In the rows, 128 means zero.
Each row is followed by its group and then its class within the group.
[131 142 111 108 121 100 130 130 130 187 158 126 128 129 125 130 111 130
 143 130 118 105 112 139  36 120 158 134 145 124  57 120 122 136 126 140
 162 121  69 139 120  95 144  75  87  35 130 145 110 133 103 124 120 119
 130 157 115 116 144 118  19 101 114 139 119 112 171 137 118 117 231 179
 141 203 128 110 140 104 128 123 119 120 144 116 132 110 134  86 240 153
 116 160 217 108 121 126 133 186 123 136 134 130 125 184 130  99 186 126
 127 199 195 138 124 174 117 133 110 131 122 119 144  74 119 157 118 115
 163 135 180 120 153 125 101 162 126  34 152 130 106 159 137 158 116 137
 111 115 129] => savo/gosi
[137 101 130 134 119 111 122 126 131 110 133 118 131 129 126 146 125 131
 119 135 130 131 126 140 144 122 152 130 143 130 108 127 112 122 136 128
 164 131 139 129 109 115 161 184  99  99 148 141  99 127 115 112 132 124
 123 149 104 111 138 152  66 120 120 130 119 150 115 127 134 120 167 146
 134 234 157 128 129 119 114 134 131 133 124 136  82 129 136 125 178 146
 120 138 210 127 126 126 138 149 124 116 129 123 136 157 118 102 142 122
 142 170 164 125 127 156 126 133 129 146 132 132 139 112 124 134 129 136
 133 142 146 125 132 110 133 138 123  55 133 134 111 142 137 142 122 133
 112 113 119] => tanez/digi
[134 151 119 112 141 140 138 123 140 173 137 123 129 133 132 121 111 130
 121 126 128 122 142  99  34 138 107 145 120 134 110 133 135 127 124 139
 108 128  73 127 138  93 100 115 194  70 101  92 185 135 103 143 120 110
 140 156 136 124 110 115 157 117  85 137 119 107 134 129 117 129 114 147
 112  87 103  86 136 116 135 125 114 119 142 121 169 137 138 110 214 135
 115 128 143 124 124 114 122 169 138 127 133 143 128 137 139 148 143 132
 123 119 136 141 122 119 115 104 131 111 124 109 156 107 133 140 133  82
 136 131 143 134 153 153  69 166 126  77 154 143 131 133 129 133 121 134
 106  94 137] => mikat/Mavas
[135 135 132 133 129  93 114 129 133 201 149 132 128 124 124 140 118 128
 152 127 116 118 111 136  91 120 147 133 155 125  84 129 125 136 130 137
 154 124  99 134 127  96 145 106 105  95 124 119 115 133 107 134 115 122
 125 150 124 119 119 126  59 122 109 129 126 119 141 142 127 128 189 165
 139 172 130 127 143 121 120 118 117 120 133 136 119 118 133 127 209 152
 124 128 192 116 124 127 131 168 126 127 124 140 128 155 136 110 170 125
 127 163 171 135 131 159 120 134 126 124 128 135 134 105 123 137 117 116
 143 138 169 118 154 124 117 143 127  79 147 129 100 141 125 140 128 134
 121  96 126] => savo/nivu
[133 180 140 149 134 125 119 126 133 172 125 133 128 105 131 139 129 125
 124 133 110 128 130  92 124 131  96 144  94 136 141 126 139 128 115 147
 167 125  84 132 138 117 117 109 156 107 114  43 158 139 108 107 120 113
 131 171 131 129 112  93 196  96 102 136 117  92 144 139 108 138 135 144
 110 108  75 110 169 141 132 132 126 118 147 109 147 139 157 145 164 150
 122 122 152 112 128 116 126  55 133 129 149 133 122 170 134 148 153 122
 110 151 131 129  91 124 134  64 158 127 130  65 137 143 129 133 117  82
 137 145 133 130 172 147 106 157 127  80 134 144 141 134 123 127 130 133
 107  95 115] => mikat/gire
[144  92 123 142 128 106 121 127 146 112 119 114 121 127 134 157 121 131
 110 127 134 138 133 128 153 132 144 143 148 130 111 128 112 108 138 128
 162 132 143 124 114  98 156 236 139 106 141 108 128 130 116 120 128 124
 123 170 105 104 111 172 102 117  90 133 115 153  77 125 140 124 134 152
 130 239 156 114 129 129 110 134 137 137 116 144  67 126 144 133 200 152
 124 139 227 134 123 116 134 157 134 106 126 133 141 152  97 119 137 131
 151 155 146 134 126 136 125 122 145 147 137 124 146 114 129 143 126 130
 120 150 143 119 139 112 110 133 115  46 134 138 112 136 148 142 132 129
 100  74 118] => tanez/digi
[126 156 119 119 136 151 134 124 133 136 130 122 126 124 133 122 123 121
 109 134 132 125 143  96  77 132  92 141  96 136 142 128 133 128 120 163
 119 126  92 126 128 112 106 137 172  78 118  97 171 133 106 123 127 116
 143 151 127 122 122 100 163 111  96 135 124 104 154 132 116 131 114 128
 105  92  84  99 128 126 132 140 118 122 147 100 156 144 148 114 173 127
 125 126 134 121 129 116 132 112 142 124 134 134 126 155 117 144 132 128
 122 140 137 136 108 119 111  89 135 122 127 101 148 125 131 122 124  94
 141 137 133 133 136 153  94 157 131  79 139 140 141 132 124 130 120 134
 110 120 114] => mikat/gire
[142  90 125 138 131 114 131 123 141 152 127 111 127 143 129 157 119 127
 129 123 127 135 122 135  92 145 163 141 175 128  82 127 112 103 138 125
 146 132 130 129 125  62 153 198 153 107 130 128 146 129 120 140 120 120
 110 172 124 122 100 178  91 119  86 141 115 159  74 118 138 121 142 168
 151 237 156 103 122 130 110 123 137 140 111 156  82 118 134 124 228 150
 117 139 218 125 115 123 126 211 134 117 126 129 140 130 123 121 147 130
 146 134 140 141 140 138 116 140 142 136 129 132 146  90 137 178 133 128
 125 147 154 114 148 118  92 121 145  60 148 138 105 139 148 148 133 129
 101  54 130] => tanez/puzim
[141 105 131 124 126  95 130 121 128 131 146 116 120 135 127 139 111 131
 118 126 128 128 126 142  89 130 168 134 154 129  57 121 111 118 139 136
 172 121 102 137 109  87 146 147 131  79 139 132 114 133 119 116 122 121
 117 163 101 102 126 170  63 118  97 137 124 150  90 125 126 120 183 172
 145 241 158  95 134 105 114 120 131 134 131 149  95 114 140 101 239 153
 116 141 228 112 118 118 133 212 132 122 128 124 137 168 119 102 174 124
 143 161 162 134 137 155 113 136 132 147 128 121 156  86 125 160 130 120
 140 154 150 126 151 109  93 148 111  11 150 148 109 149 150 156 114 133
 105  92 122] => tanez/kufas
[138 113 134 122 125 115 137 126 124 149 144 121 128 135 126 138 118 132
 135 128 122 114 122 146  67 131 168 131 152 126  68 127 117 119 129 130
 154 129 102 138 118  96 146 111 112  82 134 150 116 129 117 125 128 120
 124 152 117 118 134 147  56 122 115 128 124 137 121 128 123 120 190 165
 148 211 144 110 127 114 111 119 128 131 132 136 110 108 137  99 210 147
 116 139 189 122 123 124 130 194 129 133 131 126 129 155 125 109 164 117
 141 163 161 127 133 158 119 143 122 135 120 131 143  80 122 168 123 132
 141 137 159 120 144 121 102 133 126  61 147 136 112 148 146 155 127 131
 114 107 132] => tanez/kufas
[135 113 126 120 121  97 123 125 130 158 143 120 121 122 127 134 119 128
 134 128 134 114 119 142  94 117 146 128 147 127  99 123 113 134 128 133
 143 124 124 125 115 112 157 156  85  68 141 162 108 128 108 132 127 132
 131 140 159 114 146 123  21 123 120 135 121 127 168 132 136 115 182 150
 133 197 142 131 128 113 127 104 120 133 129 121 111 114 132 106 203 143
 121 123 199 124 125 124 138 177 124 118 125 129 127 164 123  97 154 124
 151 182 188 143 130 163 128 142 113 137 134 154 142  95 120 115 120 126
 147 142 172 124 120 123 128 147 129  67 132 124 109 144 129 147 116 130
 120 130 137] => savo/mok
[122 143 131 100 117 115 127 132 124 156 156 133 129 129 128 110 117 123
 138 132 129 100 114 137  49 119 134 121 128 129 110 126 120 149 122 136
 130 118  90 132 120 125 135  68  70  45 135 179 102 124 112 131 128 130
 147 119 121 130 163  93  17 120 144 129 124 113 214 148 119 112 207 149
 133 145 114 134 130 101 136 130 111 118 146  97 151 119 132  81 181 131
 122 126 158 114 125 127 138 159 125 140 131 126 118 173 136 100 161 124
 130 188 189 134 119 169 120 140  92 128 120 136 132  93 115 122 120 125
 164 124 170 124 117 130 130 158 138  88 133 120 117 153 119 146 115 136
 133 170 133] => savo/mok
[144 114 129 131 130 100 118 126 132 145 140 111 116 131 128 140 108 136
 116 123 131 126 134 134  90 124 149 145 148 130  72 130 117 124 134 136
 158 128  95 132 110  80 130 139 136  76 121 109 128 131 105 121 122 120
 119 169  99 104 120 164  82 122  84 139 128 140  85 133 130 122 168 168
 128 203 158  87 137 107 114 117 128 141 134 148 105 125 137 103 252 149
 113 135 224 120 119 117 131 201 131 120 128 139 139 162 110 114 160 130
 138 152 162 139 138 150 109 133 134 134 129 122 159  99 118 137 131 104
 139 149 150 131 159 120  84 161 117   5 154 151 113 147 151 147 113 139
 108  79 127] => tanez/puzim
[126 142 129 121 122 104 115 132 137 172 144 135 123 119 126 127 127 125
 146 131 121 112 110 131  94 114 130 129 135 129 112 132 121 147 123 134
 151 120 110 132 123 124 162 117  63  65 145 152  93 125 105 136 127 126
 138 141 126 125 152  85  23 134 132 132 118  96 214 142 125 120 201 145
 133 158 111 148 145 119 133 136 118 125 131 105 128 117 142 115 181 147
 124 124 190 117 127 127 141 128 122 124 130 127 120 178 130 104 168 125
 127 194 202 134 113 168 135 133 102 126 129 133 130 108 117 118 114 121
 156 134 181 126 126 126 140 150 131  93 129 121 112 150 112 141 121 133
 127 143 123] => savo/mok
